Each row has a class, written after it.
[ 215 -324  188 -523 -466 -331  -37  184  456 -101   98   96 -358 -114
  741  -68 -610 -166   31 -245 -629 -509   46  -41   -2 -142  -69  349
 -175 -360 -125   51  295 -232 -590  -29 -517  262  -39 -141 -395] => Q929
[ -20 -313 -424 -387  308 -306  196  230  184  480 -141  114  305 -459
  678  -30 -529   20  520 -554  530  176  299   21 -275 -391  105  -44
 -335  241   13 -111  -88 -318 -789 -461   60 -276   71   -1  241] => Q694
[ -28 -326 -347 -313  293 -298  178  173  207  381 -147   39  310 -495
  640  -50 -447   14  514 -631  431  160  332   56 -299 -301   39   -7
 -343  249   93 -135 -103 -367 -795 -350   61 -249   98  -72  223] => Q694
[  89   20 -396 -261  201  -40  339 -349  245  176 -178 -203  315 -217
  519  291 -353  328  685 -504  345  582   12  145 -427  -94  438  192
 -431  391 -254   20  158 -381 -475 -411  160  -18  289 -456   30] => Q475
[  82 -286 -453 -461  -62 -445  708   75  648   26 -164 -111  -59 -375
  412  119 -161  272  836 -365 -282  480  261 -673 -436  274 -251  255
  177 -141  -72  138  186  302 -570  348  270   32  199 -203   -6] => Q998
[ 147   31 -400 -137  146   28  424 -275  272  188 -178 -273  300 -139
  590  239 -350  356  615 -514  236  560  -67  205 -492 -125  386  115
 -493  343 -160   65  321 -363 -586 -377  151  -87  297 -319  -34] => Q929
[ 348  229 -301  106 -422  -74 -118  153 -154 -163 -163  211 -597  217
 -421  224 -476  -75 -207  116 -130 -450 -221   56 -275   -5 -127   56
  -57   -6 -186  258  316 -655  254  149 -267  -97   89  314 -166] => Q998
[ 196  118 -346  154 -331   -3 -275  194 -278  -80 -185   53 -438 -230
 -587  107 -526 -245  -96   61   39 -529 -249  178 -151  -98 -311   74
 -326  -83  -45   86  267 -446  148  304 -207  -39   -7  472 -102] => Q555
[ 112 -301 -441 -434  -48 -533  692  104  681   -2 -124   -5  -48 -291
  343   80 -103  275  739 -393 -221  480  275 -685 -398  245 -248  225
  213  -83  -44  213  140  256 -486  279  277    8  145 -259   40] => Q883
[ 122   46 -386 -186  201   39  374 -236  256  193 -192 -154  331 -180
  437  271 -407  189  678 -479  291  598   -3  117 -404 -128  462  142
 -522  394 -160  104  229 -306 -547 -396  143  -74  309 -374  102] => Q883
[ -41 -271 -398 -400  303 -209  218  113  214  455 -155   87  328 -474
  606  -15 -492    2  586 -545  545  175  298   69 -327 -341   93 -100
 -423  324  -77  -87 -175 -472 -823 -363   64 -238  112  -48  185] => Q555
[  23 -403  141 -616 -451 -378   63  221  475   20  126  144 -380 -220
  703  -12 -710 -129   65 -263 -451 -399  174  -64  187  -90 -235  394
  -63 -313   98 -113  151 -303 -718    5 -445  232  -56  -30 -371] => Q11
[  33 -367  202 -688 -418 -388   76  336  519   43  109  190 -394 -158
  793   -1 -795 -120  -44 -198 -578 -462  214 -167  224  -64 -301  304
   13 -360  110  -74  202 -166 -680   13 -438  228  -76    7 -298] => Q883
[  48  148 -308  150 -311   16 -197  296 -137   36 -169  157 -435 -124
 -440  116 -525 -300 -150  143   -5 -651 -283   75 -118 -182 -316  -43
 -440  -52 -146  142  306 -368  112  346 -149  -35  -45  408  -27] => Q199
[ 203  140 -330  288 -328   55 -216  147 -210  -69 -215   86 -453 -219
 -689   77 -327 -296 -269  136   14 -522 -349  159 -205 -167 -225  -25
 -487  -84   36  105  257 -525  195  337 -142  -56  -11  453 -150] => Q883
[ 177 -387  166 -524 -382 -383  -51  188  412  -95  106   97 -310 -132
  676  -88 -589 -152  125 -262 -515 -410   25  -68   81 -111  -96  428
  -53 -391 -171   47  205 -177 -598  -63 -578  252 -112 -338 -324] => Q11
[ 173  206 -306  277 -346   79 -156  204 -263  -70 -143   21 -468 -153
 -644   58 -436 -282  -99  186   30 -522 -255  175 -175 -198 -245    2
 -342  -83 -106    9  247 -486  226  350 -180  -78  -38  478 -116] => Q555
[ 109  -22 -404 -266  180  -40  313 -255  241  184 -183 -141  320 -251
  452  300 -461  289  642 -535  294  568  -79  206 -416  -63  351  161
 -539  321 -122   48  244 -396 -602 -313   83 -100  274 -289  -11] => Q694
[  26 -409  272 -587 -387 -344  113  300  546   52  119  121 -403 -270
  820  -90 -719 -171    3 -138 -501 -549  193 -131  231 -143 -230  410
  -15 -368  158 -162   93 -232 -701  -63 -457  246  -62  -36 -403] => Q883
[ 213 -334  211 -485 -379 -281 -104  171  387 -152  105   60 -314  -88
  764 -148 -640 -148  143 -187 -696 -510   93  -79   12 -114 -101  424
  -59 -355 -167   83  308  -72 -495  -62 -575  275  -10 -183 -362] => Q475
[ 154 -333 -509 -367 -146 -497  718   72  677  -30 -127  -21  -63 -360
  520  160  -63  252  765 -291 -218  436  237 -631 -510  239 -206  163
  246 -122 -148  121  157  209 -451  247  237   22  227 -193  -41] => Q11
[ 135   15 -460 -200  148  -21  261 -274  223  234 -160 -184  267 -195
  718  326 -374  304  583 -475  367  473 -100  242 -395 -198  381  111
 -503  403 -226   53  267 -356 -593 -454  105  -70  215 -342   85] => Q929
[ 141 -328 -409 -356  -75 -507  670  115  589   35 -143   -2    0 -481
  355  117  -82  207  799 -344  -94  493  193 -661 -409  203 -212  247
  148 -117  -49   84  121  302 -412  237  299   23  199 -265 -113] => Q694
[  46 -243 -335 -356  324 -242  172  126  247  429  -91  103  373 -356
  727   35 -414   53  461 -558  503  217  271   61 -264 -310  161  -90
 -398  240  -37  -51 -125 -421 -771 -420   77 -228  144 -164  196] => Q883
[  32 -413  245 -624 -405 -402   43  369  470   16   35  102 -390 -308
  680  -66 -799 -202   71 -169 -613 -476  136 -166  182 -126 -250  387
   19 -405   92 -166  138 -198 -656   12 -467  237  -73   52 -391] => Q694
[  85   46 -438 -344  116  -21  405 -274  271  222 -188 -158  290 -133
  542  336 -427  320  532 -514  197  515 -153  187 -429  -81  396  197
 -544  308 -186   73  336 -292 -625 -334   82  -91  256 -292  -12] => Q11
[-241 -159 -475 -565  143 -642  337  350  353  168 -197   -5  -24 -453
  669   41 -235  141  752 -232 -350  117  384 -827 -260   85 -423  137
  243  -41 -223  143   -5  787 -565  383  391   56 -115   51  178] => Q199
[-144 -138 -339 -524  164 -524  492  312  417   64 -135  -99  -42 -365
  478   -4 -297  261  883 -212 -479  282  414 -798 -339  191 -409  177
  394  -94 -254  162   31  738 -520  370  254   91  -28   27   80] => Q319
[  48 -510  240 -632 -451 -446    4  244  460   44   83  175 -371 -245
  746  -89 -676 -153   42 -229 -444 -609  147  -54  252  -73 -299  434
   40 -357  126 -124   91 -265 -656  -50 -484  219  -74  -32 -411] => Q11
[  65 -436  246 -630 -379 -362   52  276  549   23  112  122 -356 -180
  715 -169 -701 -200   61 -179 -470 -541  233  -68  255 -141 -281  414
    6 -349   97  -81  105 -232 -731  -11 -498  180 -144  -57 -344] => Q929
[  97 -209 -439 -330  -11 -449  728   47  667  -76 -149  -68  -37 -345
  341  181 -126  255  896 -271 -277  598  248 -676 -479  223 -217  175
  181  -48 -144  131  191  289 -471  367  284   62  202 -192  -49] => Q555
[ 227 -322  212 -555 -386 -333  -47  188  394  -84  190  129 -331    5
  899 -115 -643 -153   96 -240 -612 -582  167  -60   66  -26 -114  399
  -53 -315 -316   70  201 -100 -606  -66 -510  232  -27 -286 -287] => Q883
[  86   44 -303 -148  103   45  355 -242  205  181 -204 -264  319 -168
  434  221 -378  284  593 -572  213  468  -99  249 -438 -109  431  182
 -507  317 -165   53  297 -389 -570 -368  118  -57  297 -367  -76] => Q555
[  55 -343 -418 -380  288 -248  325  -13  226  388 -117  108  312 -416
  564  -98 -345   66  549 -644  509  228  312   35 -322 -241   97  -55
 -395  255   -7  -64 -176 -453 -800 -310   22 -319   93 -113  198] => Q319
[ 274 -305  294 -464 -387 -329  -37  165  337 -178  173  128 -277 -142
  632  -50 -584  -95  180 -235 -538 -367   20   -5   -6 -102  -34  334
  -40 -362 -212   39  239 -269 -476  -90 -590  286   14 -194 -454] => Q11
[-180 -141 -353 -410  135 -557  422  406  395  112 -166  -95  -53 -356
  481 -103 -264  100  818 -144 -494  153  416 -833 -315   33 -450  155
  376  -40 -214  129   19  851 -505  387  367   41 -114   20  263] => Q199
[  98 -292 -319 -299  181 -270  188  146  189  422  -55   78  264 -420
  657  -30 -467    4  531 -646  445   92  359   43 -260 -267  153  -77
 -342  209  -39 -119  -73 -407 -866 -370   47 -228  129  -44  138] => Q319
[  89 -310 -422 -346  282 -227  154  105  198  413 -115   72  303 -420
  871   65 -437   99  599 -570  481  204  242  173 -350 -347   90  -68
 -364  344  -15 -104  -74 -417 -784 -442   -5 -246  176  -20  177] => Q694
[  50 -259 -381 -439 -155 -502  701   96  596   51 -121  -16  -19 -409
  463  151  -80  222  815 -242 -178  441  189 -651 -372  178 -208  175
  147 -126  -25   59  168  327 -433  288  262   39  112 -129  -87] => Q555
[  39  -25 -378 -290  125    4  447 -347  318  194 -134 -204  307 -185
  572  274 -338  304  630 -496  260  530  -37  213 -389  -76  378  196
 -434  382 -190   19  245 -288 -578 -321   70  -76  334 -256  -36] => Q11
[ 125 -321 -387 -370   12 -463  686  181  610   38  -82   -9  -55 -449
  442  103 -135  182  845 -283 -138  464  317 -675 -398  181 -224  214
  183 -151 -129   96  117  292 -540  263  273   78  154 -257 -118] => Q998
[ 393  222 -306  189 -384  -40 -135  108 -202 -217 -189  178 -618  259
 -593  175 -436 -120 -260  142 -153 -417 -241   24 -224   55 -164   -8
 -143 -158 -166  195  378 -614  316  222 -284 -110   34  337 -111] => Q319
[ 103  177 -368  210 -392  -68 -248  175 -231  -38 -253   22 -481 -206
 -555  126 -511 -289    4  114   40 -540 -225  114 -179 -240 -278   26
 -369   21  -54   63  239 -548  148  318 -156  -48  -34  484  -56] => Q929
[ 258 -288  280 -462 -387 -354 -167  204  355 -132  147  118 -261  -65
  693  -93 -667  -90  129 -266 -676 -484   15  -42   77 -109  -73  422
  -73 -335 -164  114  286 -189 -565  -61 -564  291  -46 -244 -417] => Q475
[ 398  270 -315  150 -309   20 -172  141 -282 -121 -202  181 -641  281
 -604  164 -454  -64 -283  134  -57 -458 -228   77 -261   11 -144  -37
 -136  -74 -270  221  284 -599  363  140 -221  -87   36  312  -66] => Q998
[  85 -412  274 -623 -327 -388   -1  337  558  -33  128  120 -356 -138
  753 -121 -724 -130   44 -235 -532 -515  265 -126  229  -73 -273  390
   89 -361   13  -59   96 -300 -623  -24 -470  239  -56 -103 -383] => Q475
[  25 -326 -301 -370  331 -289  273  118  188  441  -67  132  343 -319
  686   -8 -455   77  525 -706  536  194  296  110 -266 -284  115  -19
 -327  295  -96  -93 -115 -345 -852 -443   43 -254  109 -225  118] => Q11
[-197  -89 -384 -519  110 -634  502  416  324  148 -110   12  -58 -338
  458  -23 -332  207  745 -265 -324  149  497 -819 -304  160 -487  216
  368  -44 -284  101  -43  733 -491  350  376  -10 -113  -17  235] => Q883
[-104 -173 -400 -509  197 -607  470  392  426   70 -171  -19  -53 -379
  422  -56 -336  215  793 -189 -393  190  402 -860 -338   86 -421  183
  386 -142 -232  158   -7  771 -407  357  356   46  -81   27  128] => Q199
[-122 -210 -319 -439  118 -658  420  315  418   88 -123  -36  -35 -303
  587  -88 -215  257  838 -252 -440  141  398 -809 -284  127 -471  194
  403  -27 -137  171  -73  748 -531  339  259   28 -105  -43  165] => Q883
[  10 -306 -392 -372  304 -266  208  148  215  397 -128  121  354 -421
  748   40 -505   27  526 -565  510  107  296   60 -266 -312  119 -137
 -324  244  -82  -59 -102 -371 -763 -429   42 -211  175  -27  171] => Q11
[-240 -182 -346 -588  185 -599  376  362  356  182 -143  -13   13 -390
  583  -58 -258  157  863 -215 -370   28  450 -815 -235  149 -444  233
  390  -57 -234  164  -82  827 -578  330  337   17 -108    4  244] => Q929
[ 384  211 -359  128 -400  -26 -149  108 -265 -120 -202  142 -616  219
 -481  125 -443 -108 -239   86  -35 -587 -167   83 -209   29 -124   27
 -131 -124 -203  169  284 -631  319  135 -218 -134   72  404  -98] => Q929
[  80 -294 -346 -362  324 -263  277   87  262  355  -73  147  353 -400
  735   44 -447   38  602 -564  468  218  281   46 -384 -302  106 -143
 -357  332  -71  -72 -133 -451 -825 -370   27 -238  185  -96  150] => Q475
[  30 -257 -400 -313  278 -230  192  143  151  376 -108   18  324 -366
  718   13 -487   91  574 -524  460  162  237   85 -306 -369  128  -96
 -273  231  -50 -104  -86 -376 -729 -430   25 -235  117  -34  186] => Q11
[ 484  188 -338  248 -445 -108 -171   83 -245 -217 -250  126 -654  205
 -581  211 -444  -53 -109   35  -58 -346 -206   75 -311   10  -52   24
  -55 -100 -211  131  306 -838  330  101 -275 -124   59  340 -151] => Q929
[-255 -164 -336 -581  149 -617  395  356  392  140 -166  -24   17 -363
  458  -46 -278  185  847 -239 -434  145  407 -839 -228  136 -441  232
  395  -70 -214  183  -65  816 -490  400  332   13 -111  -33  228] => Q883
[ -29 -323 -445 -442  328 -252  143  126  214  490 -141   81  324 -429
  744  -67 -425   -6  538 -538  509   65  294   25 -287 -365   72  -45
 -436  273  -90 -104 -227 -336 -815 -384   68 -250   91  -15  247] => Q11
[ 110 -416  289 -582 -367 -462  -52  291  431  -68   48  187 -355 -242
  649  -91 -709 -159   96 -287 -575 -459  222 -107  178 -136 -237  394
   59 -335  100  -78  125 -252 -658  -38 -522  252  -23  -35 -407] => Q694
[-140 -220 -299 -555  235 -602  363  376  360  131 -162   17   56 -421
  528  -36 -279  168  887 -212 -298   85  363 -838 -255  158 -381  214
  361  -79 -326  189 -127  756 -526  273  327   63  -83  -93  122] => Q998
[ 120  100 -428 -187  113   48  433 -312  243  232 -201 -271  257 -108
  599  279 -442  324  566 -426  277  593  -93  250 -316 -183  431  174
 -540  351 -214  -12  352 -349 -561 -406  112  -53  219 -325  -47] => Q555
[  66 -436  258 -686 -369 -430   15  351  513   34   52  188 -406 -220
  703  -34 -805 -120   40 -254 -565 -462  174 -193  163  -83 -288  321
   17 -399  147 -103  135 -288 -663   10 -446  235  -58   22 -351] => Q199
[ -67 -174 -376 -505  161 -580  470  326  409   75 -124  -91  -32 -423
  616  -42 -252  204  811 -261 -528  113  344 -845 -324  135 -409  187
  363 -137 -148  157   88  839 -618  373  351   62    4   14  115] => Q475
[  82 -303 -421 -385  -56 -587  678   83  554   11 -150  -48 -101 -415
  477  153 -136  251  738 -263 -259  462  139 -665 -361  227 -307  128
  208 -126  -96   56  215  333 -468  315  255   48  102 -138  -10] => Q694
[-175 -165 -421 -547  151 -581  473  394  432  131 -193   15  -64 -378
  560   -7 -354  165  755 -182 -410   42  340 -872 -306  105 -458  172
  283 -125 -208  128   56  772 -544  341  321   -2  -60  115  182] => Q475
[ 233 -325  215 -541 -350 -253  -16  219  337  -59  175  161 -320  -77
  835  -87 -683 -200  163 -154 -483 -570   87  -25   19 -117  -57  368
 -179 -378 -263   15  220  -64 -585 -111 -576  277  -37 -217 -404] => Q199
[ 396  236 -355  152 -436  -15 -174  169 -188  -78 -215  197 -671  246
 -553   93 -504  -81 -320  133 -141 -555 -239   79 -198   30 -167  -14
 -145 -124 -138  229  334 -718  317  178 -308 -185   22  428  -13] => Q694
[  54 -240 -375 -366  -73 -522  699  123  673   45 -111  -26   -8 -420
  479  117  -74  213  844 -252 -238  500  224 -730 -350  161 -292  117
  167 -119 -109  128  196  331 -551  347  250   41  154 -156    4] => Q319
[  27 -489  235 -654 -403 -392   74  257  489   11   54  161 -389 -231
  709 -139 -721 -176   83 -236 -518 -554  253 -147  228  -80 -289  415
   75 -338   96 -150   39 -230 -669   -9 -446  201  -56    6 -366] => Q555
[-133 -129 -395 -492  144 -566  407  369  316   70 -135  -76  -13 -332
  538  -26 -285  242  828 -195 -425  165  354 -767 -350  124 -434  129
  389  -59 -294  166   30  814 -418  329  355   41  -66   -1  161] => Q694
[ 162   14 -378 -198  137  -59  348 -299  231  162 -206 -182  329 -263
  513  346 -348  297  576 -556  229  586 -105  158 -387  -13  405  120
 -506  329 -214   32  253 -375 -566 -325  142  -41  272 -326    0] => Q319
[ 132 -323 -515 -392  -49 -466  689  180  662   52 -145  -84 -121 -359
  453   59 -138  251  833 -307 -252  415  335 -690 -459  189 -285  204
  225 -167 -150   83  174  252 -480  301  233   19  145 -167   -2] => Q11
[  29 -336 -365 -335  320 -321  207  171  208  414 -106  148  313 -406
  660   18 -443   71  509 -610  616  200  245   58 -322 -340   92  -76
 -352  299   -4  -52 -107 -485 -749 -451   55 -238   97 -118  142] => Q199
[-127 -124 -303 -555  185 -567  410  445  325   87 -154   46   59 -365
  438  -44 -306  134  874 -185 -398   12  346 -812 -292  104 -425  116
  326  -88 -301  208  -26  800 -458  377  339  -18 -139   79  144] => Q929
[ 258 -219  198 -462 -410 -318  -40  219  336 -149  187  170 -327  -63
  744  -27 -687 -120   71 -236 -652 -353   88  -50  -58 -129  -81  314
 -142 -328 -233   80  338 -158 -596  -26 -532  286  -34 -225 -350] => Q199
[  40 -451  223 -652 -434 -374  100  233  532   70   91  201 -357 -260
  758  -35 -714 -179   57 -111 -399 -515  102  -81  280 -114 -248  443
  -50 -323   89 -118  108 -239 -709  -27 -473  210  -78   21 -422] => Q998
[ 309  276 -302  236 -498   66  -79   48 -223  -81 -147  183 -624  192
 -509  164 -392 -104 -315  173  -32 -414 -253   97 -157  -55   -3   46
 -146  -38 -134  163  324 -646  340   56 -236  -88   96  340 -186] => Q11
[ 353  188 -439  103 -407  -17 -126   69 -184 -124 -259  155 -674  205
 -529  192 -444  -11 -217  109  -76 -312 -267  113 -270  -19 -139   -3
 -133  -77 -100  199  340 -743  292  134 -336 -129   31  355  -80] => Q694
[ 292  282 -295  106 -395    7 -107  176 -248  -64 -211  216 -582  215
 -622  135 -518  -98 -355  182  -47 -501 -239  111 -271  -49 -195   65
 -202  -23 -136  173  250 -660  417  102 -188 -138   41  387  -79] => Q883
[ 222 -276  213 -498 -393 -220  -50  204  461 -142   87  131 -308  -89
  794   13 -692 -180  136 -154 -624 -470   86  -69   52  -42  -62  345
  -79 -341 -237   84  270 -172 -588  -74 -574  307   64 -200 -360] => Q555
[  -2 -444  242 -666 -364 -326   19  343  558   44  125  108 -399 -330
  744  -69 -776 -234  115 -175 -473 -489  276 -178  280  -90 -245  348
   35 -403   77  -94   91 -244 -720   -2 -504  293  -61  -11 -320] => Q929
[  79 -407  279 -554 -357 -390  149  288  497   34   87  112 -414 -137
  655 -160 -778 -133   96 -232 -527 -548  237 -195  201  -84 -258  347
   78 -375   44 -129  144 -218 -624  -17 -380  193  -31  -58 -368] => Q475
